Each row, then roughly how far along a hidden order it lies, from 0 to 10:
[-23 -14 -13   4  -1   7   6  19   0 -13  27 -33  17  -6 -20 -15  21   9
  40  19   5 -10  13   5  28   9   1  11  27   9   3] | 1
[-34  38   6   8   6 -37 -45 -12  11 -10  48  -9   5  15 -10  -8 -28  19
  59 -97  18 -30 -24   6   8  -8 -52  12 -14 -28   9] | 6
[  0  29 -11  22   4   3  -3 -12 -32 -46 -14   2  19  13 -13  36 -25  -1
  -5   0  24  10  16  33  12  17  18   3  -3   4   3] | 2
[-50   7  -9   3  -3  -7  -9  29  -4 -11  50 -50  18  -1 -30   0   5  25
  57  -6  15 -18  21   1  30  11  -5  13  35   3  -5] | 4
[-43  62 -23  30   9 -13 -21  -5 -50 -68  17 -27  39  27 -34  51 -34   5
  49 -36  35 -11  25  50  28  19  -5  20   8  -1  11] | 7
[ -29   98  -22   45   21  -29  -43  -41  -46  -83   19    6   41   50
  -22   51  -56   -8   62 -109   43  -27   -7   68   15    7  -47   29
  -30  -18   35] | 10
[ 19  32   5   6  -1  -4  -5 -16 -20 -19 -25  19  -2   6   2  34 -32   5
 -29  -6  19  19   2  10  -1   6  19 -11 -17  -5  -6] | 0
[-44  97 -20  40  14 -31 -41 -25 -57 -87  23 -11  43  43 -32  66 -57   6
  60 -90  45 -21   9  60  21  14 -29  25 -11 -14  19] | 10
[-30  61  12   5   0 -42 -36 -10 -13 -22  26  -4   0  18 -10  31 -54  26
  29 -91  29 -13  -7   6   4   0 -24  -1  -7 -26  -7] | 5
[ -5  23 -18  18   3  11   6  -1 -31 -42 -10 -11  25   9 -19  31  24  -2
   7  23  20   7  20  32  19  19  21   8   7  11   4] | 2
[-15  64   3  16   6 -29 -35 -21 -23 -37   8  11  11  26  -7  37 -52   7
  18 -82  30  -6  -9  29   3   3 -20   4 -24 -19   5] | 5
[-12  42  15   1   0 -34 -24 -13   0  -6  15  10  -7  11  -2  15 -39  17
  10 -72  17  -6 -17   4  -1  -7 -20  -4 -18 -20  -5] | 3

[  0   1   8 -14  -6   9  -5 -12  23  -3  47 -29  -4 -12  -8   0   5   9
  21   8   6  -9  21   7 -14  -9  25 -24  61   1  -4  16  28 -27  19  -7
  -8  -2  18  -3 -19   2   9   0 -31  19   1  15  -2  13  39  24   1] | 3
[  9  -2   2 -19 -18   6  -8  -7  57   3  70 -14 -11 -14 -11   9  11  11
  -5  21  11  35  36  20 -11  -9  18 -50  61 -12  -3  13  64  -4  11  -3
  -2  -3  45  -7 -14   2  14 -19 -25  41   7  22  -1  29  26  50  -6] | 0
[ -7   8  -1   8  10  -3   0  24 -70   7 -13  23   7   4   7  -6   2 -14
   2  -7   0  22 -32   6   2  -3 -10  42 -82   9  -8 -15 -55   5  -6  -7
  -8   3 -43   5  15   4 -18   5  14 -41 -10 -40   1 -20  -8 -23  34] | 8
[-14   3   2   6  10   4   4  11 -85  -2 -22   7   0   8   6 -16   2 -10
  26  -8  -4   1 -35 -13  -7  -4   2  51 -85  18  -4 -16 -77 -13   9 -10
 -15   0 -36  11  10  -1 -21  18   1 -52  -6 -29   2 -24  13 -40  32] | 9
[-10   8   3   0   4  11   2  10 -33   3  24   4  -7  -2   3 -12   6  -8
  22  -4   0  19 -21   2  -6  -4   8  27 -28   7  -6  -9 -41 -18   9 -12
 -14   0 -20  11   5   3 -11  -4  -2 -33  -7 -17   2 -11  14 -22  28] | 7
[  0  -9   8 -13 -10   8  -7 -27  36  -8  54 -31 -16  -8 -12  -1   5  11
  25  22  10  -6  42   8 -23 -13  44 -35  85 -10  -5  15  52 -29  25  -1
 -11  -4  24 -11 -30  -3  15  15 -33  35   7  33  -1  27  57  41 -11] | 1
[ -5  10  -2  14  15 -16   4  41 -46   7 -36  39  17   9   4  -3  -4 -17
 -19 -15  -4   4 -45  -3  13   3 -22  53 -96  13  -6 -19 -63  29 -18  -1
  -1   9 -69  -1  24   7 -18   6  34 -44 -14 -51  -1 -30 -37 -34  34] | 10
[  4  -7   7  -8  -4   0  -8 -19  46  -4  46 -25  -6  -8 -14   4  -1   8
  25  15  11 -17  40  11 -15 -11  43 -41 103 -14  -7  15  69 -20  14   3
  -5  -2  18 -17 -25   1  18  16 -16  34   3  19  -3  20  54  44 -18] | 2

Part 3:
[ 51  12 -14  17   0  12  11  10  -1  21   0   3 -21  24  -5   3  19 -48
  12 -51  22  55  25   0] | 6
[ -64  -19    9   -6    7  -12    4    1    0   51    1    1    8   -9
   -1    5   56   27   -6   75  -33 -108  -13   28] | 0
[-61  -7  19   4   1  -5  -6   0  -3   9  -1   4   7 -12  -1  11  15  22
  -8  44 -25 -77  -3  19] | 3
[-22 -20   8  -4  43  14  26  18   3 -11  -4   7  14 -13   3  -3   8  24
 -20 -13  -8 -77 -23  16] | 5
[ 51   4   0  10  51  15  24   2   3 -22  -6  -1  -7   3   1  -6   2  -4
   5 -74  29  58  25   0] | 7
[-83  -6  23   1  -6 -11 -20  -8  -3 -21   2   5  14 -21   3  11 -15  36
 -11  68 -29 -64  -8   8] | 4
[  4  10  12   4  31   0 -12 -22  -2 -81  -2  -6   4 -11   7  -2 -51  40
   0 -13  15 114  19 -29] | 10
[-46  17  11   0 -31  -7 -29 -13  -1 -55   1  -1   2  -8   3   9 -51  15
  -7  32 -11  49   3 -26] | 7
[ 32  24 -26   0 -37  -5 -10  -5   0  36   8   0 -31  24  -5   2  21 -52
  18  14   2  75   9 -13] | 6
[-63  24  21   2 -43 -20 -48 -27  -4 -59   5  -2  -2 -13   2  15 -61  23
   2  70 -18  55  16 -27] | 6
[-21  25 -17 -12 -68  -4 -26  -6   0  17   8  -1 -21  11  -3   8  -2 -25
   4  65 -19  40 -18 -17] | 5
[-29   4   1   2 -26   4  -3   8  -2 -12   1   3  -5   2  -1   9  -8  -7
 -12  21 -15 -25 -11  -5] | 5
[ 15   8  -4  -4  12  12  -3  -5   3 -77  -1  -2  -1  -3   6  -5 -51  15
  -8 -30  11 104  -2 -30] | 10
[-29  39   7  -8 -55 -10 -52 -19   1 -77   6   0 -14  -8   1   9 -90  -5
   0  31  -7 114  12 -42] | 10
[ 12  36 -25 -18 -68   6 -29   1   7 -32   6   4 -26   9  -2  -2 -58 -49
  -1  -5   1  94 -13 -41] | 9
[-34 -25  23  13  46   4  21   5  -2  18  -7   5  12 -12   1   5  43  27
  -7  11 -10 -97   4  37] | 3
[-43   0   8   6 -46 -17  -9 -13 -10  40   6  -5  -8   7  -5  18  27  -1
   6  95 -32 -31   1  11] | 2
[ -3 -31   7   1  58  18  40  26   2  10  -4   8  12  -6   2  -4  36  15
 -17 -23  -3 -93 -13  30] | 4
[ 30  -6   9  19  67  13  33   5  -1  15  -5   3  -3   0  -1   0  41   7
   7 -54  18 -15  25  26] | 5
[-73 -12   7 -12  -6 -15 -11  -1   1  38   8   5   8 -13   0   7  37  29
  -5  87 -36 -91 -20  20] | 1
[ 53   4  -2  13  39  16  18   1   1 -22  -6  -2  -9   9   1  -2   1  -5
   7 -75  25  61  27  -1] | 8
